Here is a tiny trained network, its code and every weight. The questions are about switching its units off for an input and a class, where a switched-off unit gives its printed mean instead of its output.

import numpy as np


def w(rows, s, z=0):
    codes = np.array(rows[::2]) - 128.0
    scale = np.full(codes.shape[1], s)
    scale[-1] = z or s
    return codes * scale


def f(y):
    return y / 2 * (1 + np.tanh(0.7978845608 * (y + 0.044715 * y**3)))


def log_softmax(a):
    a = a - a.max(-1, keepdims=True)
    return a - np.log(np.exp(a).sum(-1, keepdims=True))


def net(x, mask):
    res = np.array(x, float).reshape(1, 4) / 4 @ E
    y = f(res @ A[0][:, :-1].T + A[0][:, -1])
    res = res + np.where(mask, y, B[0][:, -1]) @ B[0][:, :-1]
    return log_softmax(res[-1] @ U[:, :-1].T + U[:, -1])


A, B = {}, {}
E = w([
[171,30,61,64],'x0',
[58,204,50,87],'x1',
[254,208,111,115],'x2',
[114,146,207,17],'x3',
],0.0081)
A[0] = w([
[60,182,59,78,99],'n0',
[83,192,36,78,136],'n1',
[150,39,46,42,50],'n2',
[140,107,60,203,57],'n3',
[139,92,78,254,29],'n4',
[131,136,187,44,139],'n5',
[109,119,200,36,122],'n6',
[57,177,61,85,140],'n7',
[144,98,127,49,76],'n8',
[109,120,199,44,164],'n9',
[144,238,176,194,8],'n10',
[161,56,247,178,197],'n11',
[79,210,126,130,214],'n12',
[153,120,55,217,88],'n13',
[117,88,156,164,145],'n14',
[141,110,77,203,61],'n15',
[64,202,213,221,50],'n16',
[186,59,40,59,57],'n17',
[131,103,68,214,67],'n18',
[207,179,142,74,36],'n19',
[74,188,52,72,62],'n20',
[170,59,243,178,101],'n21',
[241,191,82,141,41],'n22',
[142,106,46,211,84],'n23',
[155,85,131,155,52],'n24',
[139,115,190,51,59],'n25',
[177,62,242,175,132],'n26',
[226,205,114,132,85],'n27',
[211,137,168,138,107],'n28',
[54,177,55,87,147],'n29',
[155,60,54,64,83],'n30',
[12,51,159,152,30],'n31',
[159,76,49,134,97],'n32',
[127,135,185,32,115],'n33',
[89,190,88,120,222],'n34',
[127,140,185,38,116],'n35',
[56,150,172,172,151],'n36',
[230,194,128,68,46],'n37',
],0.0076,0.0011)
B[0] = w([
[181,124,99,133,197],'n0',
[190,122,102,125,210],'n1',
[138,163,219,73,246],'n2',
[104,188,122,145,189],'n3',
[111,181,110,129,221],'n4',
[96,168,94,174,194],'n5',
[91,185,79,158,205],'n6',
[185,115,94,134,197],'n7',
[103,179,174,151,172],'n8',
[95,179,66,167,203],'n9',
[114,118,209,58,223],'n10',
[188,133,78,105,247],'n11',
[156,129,142,116,190],'n12',
[73,194,119,164,206],'n13',
[131,138,102,103,159],'n14',
[104,167,109,148,179],'n15',
[144,149,220,56,227],'n16',
[121,153,198,79,240],'n17',
[87,196,100,155,193],'n18',
[83,114,93,112,211],'n19',
[185,131,99,124,197],'n20',
[186,138,84,115,236],'n21',
[48,66,82,58,254],'n22',
[89,186,119,153,207],'n23',
[147,165,120,119,152],'n24',
[126,186,113,155,182],'n25',
[190,147,75,109,239],'n26',
[81,69,126,58,249],'n27',
[136,107,91,108,195],'n28',
[190,117,102,123,201],'n29',
[148,163,244,80,220],'n30',
[65,33,61,1,242],'n31',
[116,168,163,124,195],'n32',
[94,176,94,171,199],'n33',
[174,112,134,112,179],'n34',
[84,229,107,229,195],'n35',
[133,115,147,72,177],'n36',
[59,90,72,89,246],'n37',
],0.0082,0.005)
U = w([
[67,207,92,195,113],'0',
[52,40,80,80,129],'1',
[155,156,244,94,128],'2',
[254,123,66,144,85],'3',
[135,82,134,170,254],'4',
[123,61,167,225,36],'5',
],0.011,0.0051)

Each question gives the input, the list of numbers given to net, and the class t.
The units are the neurons (one row each of A and B). Each row of codes is followed by its name. A weight is (code - 128) times the scale printed after its matrix; where a second scale follows, it is the last column's (A, B and U).
mask holds one flag per neuron, in row order. A switched-off neuron (its flag False) gives its mean, the last column of its row in B, instead of its output. The means were averaged over made-up inputs and are rounded, as every weight is.
A unit's drop is (log p(t) with every unit on - log p(t) with that unit switched off) / (log p(t) with every unit on - log p(t) with every unit switched off).
The circuit of an input: a set's keep is (log p(t) with only the set's units on - log p(t) with every unit switched off) / (log p(t) with every unit on - log p(t) with every unit switched off). Starting from the 12 units with the biggest drops (on a tie, the unit counted first), units are removed one at a time, each time the one whose removal leaves the highest keep (on an exact tie, the one counted first), for as long as the keep stays at least 0.8.
units of the circuit, in order: the units of the circuit, biggest drop first
unit that matters most: the unit with the biggest drop
k most important neurons: the k neurons with the biggest drops, biggest first
drop of u: that unit's drop, to one decimal
input [7,-3,6,-2], class 2: units of the circuit, in order -> (n30; n17)
input [2,4,5,-2], class 1: unit that matters most -> n22
input [3,1,-5,-5], class 0: 2 most important neurons -> (n22; n27)
input [2,4,7,-6], class 1: 3 most important neurons -> (n22; n27; n35)
input [8,8,8,-1], class 1: 2 most important neurons -> (n22; n37)
input [-5,4,3,-2], class 2: units of the circuit, in order -> (n10; n16)
input [-2,-7,7,4], class 1: units of the circuit, in order -> (n37; n22)
input [-7,7,7,4], class 1: 4 most important neurons -> (n37; n27; n22; n19)
input [-8,-3,8,-1], class 1: units of the circuit, in order -> (n22; n27)
input [5,8,6,6], class 3: 2 most important neurons -> (n1; n20)
input [6,7,1,-8], class 0: 2 most important neurons -> (n13; n23)
input [-7,0,0,-5], class 2: 2 most important neurons -> (n16; n10)
input [7,2,5,5], class 2: 2 most important neurons -> (n30; n2)
input [7,7,6,-7], class 0: unit that matters most -> n13
input [8,0,6,5], class 2: 2 most important neurons -> (n30; n2)
input [-8,-6,5,-5], class 2: 2 most important neurons -> (n10; n16)
input [1,3,2,-1], class 4: drop of n11 -> 0.3
input [-1,0,-3,5], class 0: drop of n34 -> 0.0
input [-5,0,7,-2], class 1: drop of n22 -> 0.1
input [4,7,7,8], class 0: most important neuron -> (n35)
